Each row is followed by its class.
[-178   44 -446  103  -26   11 -319   28  -62  262 -241  135 -312 -202
 -231  -44   25 -161  207 -295 -241 -155  -49  121 -484 -290  -76  -82
  -89 -371   -2  -97  845  779 -221 -242   83 -272 -131]  M
[  44   53  311  -75  -22  299   48   35  106 -114 -127  253  112  121
   56  -50   29  -16   18   -5  125   89  166 -299  -46  172  117   52
  121  140  168  120 -304 -254  235  182   85  106  -45]  Z
[ 279  -29 -325  -29   45  131  -98  125   39   38 -866  517 -233  316
   -3  452 -299 -170   31 -163   66 -276  410 -173 -576 -330  208  380
 -265   31  564  -14  522  419  136 -309 -102 -498 -452]  H
[ -59 -202  283   37  -15   97  -33 -102  -67  -10 -132  226  121  156
   96  214  100  152  -69   15  160  -80  136 -313  -54  153   93  287
 -209  274  355   17 -282   57   72   94 -187  -65  -44]  R
[ 269  135  346  -75   60  150   25    5 -260 -226  260 -268  333  138
  120  207   -2  164 -114 -103  146  211  206  -69   87   60 -108   52
  183   62  -47   75 -493 -460  346  -78  260   -6  147]  R
[ -13 -193 -296  115  -21 -346  149   -7  -19  -57  -59 -235  -86  137
   29    7 -122  102 -194  367   29 -244 -127  187  388  111   74    2
 -286  100   37 -161 -223  -83 -155  -63 -231   69   62]  J
[  37 -149  -33 -132 -108   42  134   79   47 -103 -488  224  -41  329
  135    1 -264  -59   -4  217  236  -43  117 -217   83  166  301  238
 -103  374  238   23 -148 -200   95   57 -220 -123 -189]  E
[ 153  282 -315   37   51  221 -173  256 -216  339 -172  174 -138 -424
  -71  158 -112 -171  207 -358 -160 -118  106   26 -735 -515 -240 -278
  238 -600  -47  108  875  562  161 -343  434 -268 -243]  E
[-247 -166  -39 -104 -110 -110   -8  -14   18   38   41  -27  -14    4
  115 -174  -48  -48   94  239  135   38 -209   15  210   83  121  -35
   -4  145 -186   41  -46  -46 -245  135 -179   -5   -6]  Q
[-481 -298 -705  106 -139 -589   32  -40  155   83 -305 -173 -471  157
  -48 -272 -151  -81 -124  531 -129 -388 -333  423  483  137  210  -36
 -470   62   43 -388  159  340 -547   30 -431   19  103]  W
[  -6  -11  168    1   50   48  -40   -9 -148  -65    7  -64   97   70
   59  235   64   74  -49 -126  -13    4  173  -79   -4  -14  -22   45
  -83  -76  113  -88 -255  -54  171  -81  171  -39   64]  H
[  28  271 -507   12  -29  116 -116  175   77   41 -407   83 -349  -15
 -286 -231 -166 -275  121 -176 -335 -114   72  119 -377 -165   15 -223
   51 -474   52 -185  621  348  150 -261  386  -63  -94]  M
[ 385  -90 -190  229  118 -108 -193  -65   24   46  -17    6  -81  192
 -159  373   28   83 -168 -146   74 -213   20   76 -332 -130 -137  287
 -215   62  157   66  390  539 -154 -294 -209 -222  -89]  Z
[-366  145   97 -116  -97  283  174  197   -6   56  -13  138   56 -430
  129 -257  -40 -158  233  103  -70   48    3 -309   63  -12  124 -439
  235 -247 -174   77 -274 -386  173  262  291  289  -94]  H
[   1  104   59 -116  -69  105   49   95   25 -139   92 -104    4  -11
   -2 -226  -79 -128   74   64    6  137  -28  -17  117   46   20 -190
  245 -100 -233   57 -157 -320   92   83  178  167   50]  H
[-325  -25  -68  -10 -158   24   43   30  160  -33   99  -25  -88 -140
  -44 -427   46 -110   99  210  -28    2 -193  -67  199  137   85 -282
   91  -89 -211  -14 -116 -154 -110  230   33  276   82]  J
[-766 -221 -150    5 -150 -250  127  -22   50  129  167 -139 -153 -351
  159 -471   58  -30   98  495 -130 -189 -378   74  599  158  168 -443
 -117 -101 -216 -220 -299 -140 -366  343 -193  383  135]  M
[ 143 -203 -538  198  196 -431  137  155 -130  284 -224  -50 -122 -112
   81  586 -336   75 -228  219   86 -523    9  173  -80 -350  -21   33
 -445 -169  250  -88  334  403 -110 -479 -258 -258 -287]  Q
[ 343  -94   87  212  196   79   62   19   72   -1 -204  199   75  118
    3  405   20  159 -182  -37   63 -300  158 -284 -184   79   22  248
 -253  152  439   96 -160   49  155 -165 -132   -1 -147]  M
[-315   -8  -83 -234 -210  -73   40    3   98 -211 -160  -91  -93  296
   33 -479 -128 -127   79  302   15  217 -102  166  447  294  224  -39
   66  203 -159  -95 -263 -352  -39  216   28   34  144]  Q
[ 584  167 -164  223  240   25  -25  101   70   28  146  -50    7  -73
 -191  352  -60   24 -167 -210  -33 -198   67   13 -417 -160 -283  -14
   98 -269    2  253  317  196   96 -366   93   52  -94]  W
[-116  -70   69 -125 -182   -6 -227 -136 -137 -122  308 -270  112  113
   12 -170  103   31   99  -60  147  269 -192  176  123   56  -86  132
  153  198 -371   93    2   47 -290   51  -71 -166  209]  M
[-728 -206 -282 -155 -270 -455 -140  -79 -204   56  212 -536 -163  -79
  141 -348   -2  -59  107  337 -116   48 -388  435  657  -21   81 -208
 -139  -20 -466 -407  -22  114 -491   94 -158  -27  315]  W
[  51  262  562 -207  -52  504 -129  -11  -74 -161  152  108  285   38
   57  -89  184  -14  166 -314   25  426  236 -250 -161   73  -66  -53
  407  -10  -73  168 -295 -313  392  184  457   22  126]  Z
[  73  -94  351    9   91  108   -6  -93  -54 -133 -113  141  202  299
   84  290  141  206 -133  -72   83   -2  238 -232   10  196   47  299
 -218  196  424  -25 -455 -109  212   38   33  -61   54]  Q
[-595 -199 -388  -52 -215 -207  -12   81   -9  221 -339   84 -326  -96
  104 -184 -127 -189  151  296  -47 -225 -153   42  157 -129  273 -199
 -254  -73   34 -324  257  334 -311   67 -169 -115  -98]  Z
[ 152 -183   -2  -59   23 -237   40   38 -320  -16  301 -342  170    7
  250  379 -196  130 -130  119  273  -30  -68  188  177 -188 -116   95
   -9  137 -197  137 -185 -104 -159 -221 -209 -207    1]  H
[ -34  289 -419    1  -42 -131 -197   87 -145  108  449 -441 -163 -295
 -115 -219  -19 -135  131 -124 -240   78 -212  486 -121 -283 -334 -458
  412 -515 -598  116  617  280 -273 -232  321  -27  232]  W
[-131 -378   58   17   34 -228  173   28 -219   85 -147   25  116   31
  390  418 -154  176 -135  315  282 -325   19 -166  283  -19  197  170
 -412  280  301  -83 -419  -91  -70  -66 -354 -139 -109]  M
[ 131  -54  192  -65  -17  100   34   28   38  -87  103   30  168   38
   30   12  -30    6   -2   55  267   84  -46 -151   12   85   26  126
  115  213  -89  260 -173 -218    5   77  -93   -4  -54]  Q
[-479  -94  271 -151 -140  106   -1  -41 -174   69    9   73  172 -141
  271  -36   96   50  111   43   41   75   82 -202  195   53  132  -45
    5  121   42  -51 -371 -163   14  242   11  -11   93]  W
[-518 -125 -432 -308 -219 -297 -133   71 -511  201  -72 -260  -88 -168
  339   28 -267  -28  193  118  -27   32  -50  477  192 -386   21 -185
  -46 -157 -243 -223  318  296 -292 -188   -7 -545   46]  M
[ 386   53  611  -77   29  417  -70  -43  -49 -174  195  131  338  142
   57  228  149   67   44 -314  256  286  187 -356 -287   83 -113  241
  286  215  -30  410 -310 -241  230   63  131  -40    0]  H
[ 139 -246 -630  206   44 -293  167  137  199  282 -515  337 -333   -1
  -49  266 -408 -149 -122  276  142 -552  -45  -63 -259 -218  204  109
 -400   15  344   -8  591  534 -289 -298 -510 -182 -436]  J
[ -55  225  218 -129  -39  123  -50   17 -190 -201  315 -366  199   -2
   22 -139   92   55   43 -133  -93  288   78  118  181   82 -138 -194
  245 -197 -287   -8 -326 -388  258   -3  492  115  276]  Q
[-178   58   70   78  -77   37  -69 -119  303 -137  443 -134  -29  -49
 -201 -558  302    5   27  100 -136  160 -324   73  205  349 -145 -263
  234 -104 -354  103 -200 -161 -157  310  106  498  297]  J
[-353 -195 -210  -66 -242 -313 -196 -174  155  -49  291 -262 -186   86
 -131 -465   84  -99  109  236   64   99 -512  310  270  160    3   47
   14  154 -457  -39  283  239 -589  185 -315   43  171]  Q
[-102   81 -413  -18  -92 -153   21  105   76   -5  -60 -151 -273  -27
  -85 -347 -170 -192   54  141 -181  -85 -146  265   97  -10    9 -331
   80 -331 -226 -151  238   23  -91  -75  171  148   53]  J
[ 431 -195  547  183  222   49   83  -76  -73  -66  457  -55  381  -23
  148  596  109  286 -248  -23  329  -91   44 -309  -30   45 -172  254
  -72  223  106  342 -514 -209  122  -83 -215  158  -10]  H
[ 256  114  371  -37  135  268  225  101    6 -102  -69  172  240   22
  158  166  -46  106  -95   51  120    7  252 -374  -39  144   53  -37
  115   56  263  164 -533 -520  492   78  189  200  -78]  R
[  45   -6 -279  100  -12  159  -91   60  392   89 -624  503 -357  199
 -263 -107  -47 -196   63  -37  -46 -224   60 -176 -429   57  192  125
 -155   36  389   34  473  460  -56   18 -108  -51 -290]  Z
[  17  100  107 -231 -219  133  -59   45   42 -217  -70  -65   -4  309
   -3 -336 -133 -211  127   36  122  341  -61    2  139  162  123   52
  286  219 -270   63  -83 -266   37  117   72  -30  111]  W
[ 297  182  405  -66   47  452 -166   35 -193  -61  -48  214  259   50
   20  301  125   55   50 -472  116  132  375 -320 -503  -83 -114  159
  163  -11  186  205  -34   39  344  -84  345 -219  -59]  Z
[   8  246 -262 -156 -174  -30 -181  -37  138 -271   50 -283 -270  392
 -304 -640  -21 -188   98   26 -216  406 -200  437  115  233  -59 -145
  327  -89 -390  -86  219  -45  -61   30  253   62  269]  R
[ 330   63  166  129   39   82  -81  -36   97 -113  236  -73   37  151
 -163   -2   89   -3  -62 -116   41   72  -92  -66 -123  125 -171   66
  149  -29 -121  136   10    9   42  -68   61  180   61]  E
[-254 -219  -90  101  -12  -35    3    3    1  143 -334  214  -86  -25
   41  164   33   15  -15   52   -8 -316   35 -254  -46  -28  215   96
 -392   42  376 -222  -20  276  -68  -10 -180  -55 -137]  M
[ 139  148 -278  107  101 -117  126  151  -13   23  198 -236  -32 -245
  -40  -38 -110   15  -86  107 -120 -141  -72  204   64  -88 -166 -367
  137 -393 -191   26   25 -158  100 -164  226  228   32]  J
[ 181  170 -175  120  107   53   77  168  150  155  147   36 -136 -316
  -95  -77 -113 -212   47  -20  -91 -148 -121  -43 -260 -164 -113 -352
  248 -389 -209  168  357   54    2 -121  140  253 -127]  W
[-421 -115 -405   50  -92 -219  -61   22  -38  210    0 -126 -236 -291
  -40 -123   -6 -104  107  163 -160 -189 -239  178   85 -181   12 -237
 -132 -268 -184 -179  288  352 -352  -10  -68  -17    1]  H
[-229 -163  -48 -156 -225 -140  -30  -17 -204  -40   70 -196   80   58
  171  -34 -116  -19   29  185  219   97 -115  104  298  -51  102  121
   -2  279 -217  -16 -109  -41 -220   89 -251 -202   92]  W
[-899 -151  -12  -74 -210  -21 -147  -71 -280  238  -20  -16  -22 -369
  205 -123  264   50  224  -19 -205  -88   31  -67  179  -97  119 -268
 -234 -194   12 -375 -118  233 -172  220  143  -78  116]  Z
[-170   62 -572    0  -37 -267 -120   84 -256  101  -41 -323 -227  -89
  -29   -1 -146  -51   43  -49 -252 -143  -47  435   -3 -273  -98 -251
  -87 -430 -153 -268  408  328 -154 -351  211 -200   64]  M
[ 435 -128 -347  150   43 -122 -340  -49  -82   78 -377   83 -194  401
 -221  371 -132   21 -120 -342   48 -172  197  233 -495 -198 -118  401
 -250   76  273  -44  703  759 -203 -477 -248 -549 -177]  J
[ 369  344  332  -94   96  400  -83   61 -115 -156  211  -52  262    8
  -72   41  103   35   30 -357  -33  294  256 -153 -310   -3 -205  -85
  389 -184  -93  218 -147 -301  459 -113  543   56   76]  R
[ -42  -14  211   51  123   61  433  194    2   23  -29  113  165 -259
  266  148 -152   33 -116  285  113 -267  133 -412  201   64  149 -306
  -24 -170  202    3 -625 -598  416   49  157  396 -107]  J
[ 360  172 -593   16   -1 -172 -186  145  -87   80  108 -202 -217  -98
 -211  -44 -270 -151   38 -144  -25  -41 -134  476 -347 -298 -278 -115
  264 -286 -383  207  825  405 -236 -376   53 -289 -119]  E
[ -13   25 -568 -139 -178  -31 -244   93  -86   63 -456  130 -254  192
  -57   10 -258 -216  137  -88   22  -24   60  195 -343 -324   62  212
    2    9   -2    4  746  539 -217 -252  -95 -576 -166]  W
[  26    5 -523    1 -109 -199 -155    5  180    8   82 -168 -276   36
 -280 -367 -124 -199   82   97  -15    1 -314  379  -54  -43  -61  -64
  123  -91 -383  102  614  323 -410  -65 -109  -84   -6]  Q
[ 541   71 -193  252  243   48  107  101  370  -53 -358  277 -180  266
 -236  195 -126  -33 -222   36   -7 -318  133 -109 -281  124   29  138
 -145   -2  419  111  150  115  180 -170  -49  156 -226]  Z
[-183   74 -120  -58  -44 -122   78  110 -163   -1  104 -281   -3 -123
  126  -90 -104    1   -7  130 -137  -34  -21  138  276    5  -35 -346
   86 -299 -194 -185 -214 -258  127  -84  274  170  119]  E
[  68  -81 -332  252  107 -184 -223 -108  -42  133 -188  -39 -205  140
 -193  349  131   97 -135 -179 -231 -277   49  117 -292  -92 -130  164
 -360 -154  228 -184  444  727 -171 -337 -122 -189   40]  W
[  43   23   86   64 -115  -81 -255 -210  155 -265  576 -409  -10  213
 -276 -416  282   23  -16    9    6  316 -356  304  272  294 -201   48
  190  146 -534  125  -42   -4 -317  142  -46  232  397]  Z
[-490  108 -298  -37 -230 -203  -89  -32   -1 -151  163 -482 -189   34
 -133 -606   83  -64   39  190 -334  153 -215  397  532  218    3 -376
   36 -261 -406 -362 -161 -158 -134  116  253  302  417]  W
[-569  -52  196 -172 -224  198 -103  -70   81   56  -55  188  -25 -110
   58 -462  168 -120  272   96  -17  193  -92 -214  115  147  202 -140
  115   88  -98  -66 -126  -58  -81  425   22   96   38]  R
[ -35  101  149   97  -16  408 -200  -91  473  -16 -172  475 -168   81
 -366 -375  277 -189  175 -212 -136   77  -42 -343 -444  226   35   62
  107  -78  137  157  323  294  -11  245   93  237  -64]  Q
[-419 -126 -101 -235 -213 -157  -21  -14 -240  -86 -126 -169   -1  154
  239 -157 -131   39   66  195   55  133   18  225  411   59  162  -29
  -91  155  -86 -181 -251 -150  -99   65  -63 -213  132]  M
[-243 -131  -70   92    6  -46  -77  -24  -13  143 -104  142  -90  -65
   47   80  112   60   17   14  -57 -166   26  -50  -23   -7   48  -45
 -196  -27  183  -74   37  253 -116   44  -88  -20  -17]  Z
[ -61 -198  250  306   65   -2 -112 -183  260    1  151  175  -45  103
 -117   51  344   78 -144   24   11 -169 -118 -241   14  262   18  169
 -253  170  193  -33 -172  256 -163  152 -287  263   99]  Z
[ -63 -154  154  -86  -53   49   95    6   26 -152 -299  178   38  312
  155   32  -79   46  -58  159  165  -21   95 -168  191  235  226  206
 -170  319  292  -19 -432 -226   71  112 -161  -23  -27]  M
[ 474  221  261  257   76  441 -274 -166  472 -202   46  269 -112  326
 -579 -292  411  -91  -14 -343 -193  122  -15 -283 -546  329 -184  201
  198  -57  125  145  282  278  108   81  175  334   68]  R
[ 225  -59  447  -25  105  122  151   23 -122 -106  224  -19  403   23
  249  326   26  209 -159   43  302   59  112 -291  137  121   -6  158
   58  332  105  261 -650 -481  214   75  -72   63   49]  W
[-334   37  -28  -48  -19 -108  -98  -30 -142  123  475 -326   66 -325
   59 -178  140   50  107   33 -148  134 -222  276  199  -82 -199 -363
  168 -320 -403  -21    2   -6 -156   36  224  130  220]  Q
[-475   16 -374 -253 -217 -319   31  116 -249   14   93 -457  -92 -103
  247 -289 -250  -88   83  346  -97  107 -159  470  567  -96   65 -391
  126 -150 -432 -247 -102 -228 -161    0   92  -85  229]  W
[ -55  -84   97    1   39   23  136   36  -44   77 -109  154   85  -26
  160  132  -42   88  -56  148  117  -91   92 -182   30   21   90    3
  -95  112  231   37 -243 -125  115   74  -83   23 -106]  R
[ 842  123   19  288  262  110  -35   22  254 -125  -39  141  -28  328
 -335  377  -38  -12 -261 -234   44 -170  120 -153 -511   47 -188  273
  -11  -34  276  223  255  208  191 -350   -9   92 -120]  W
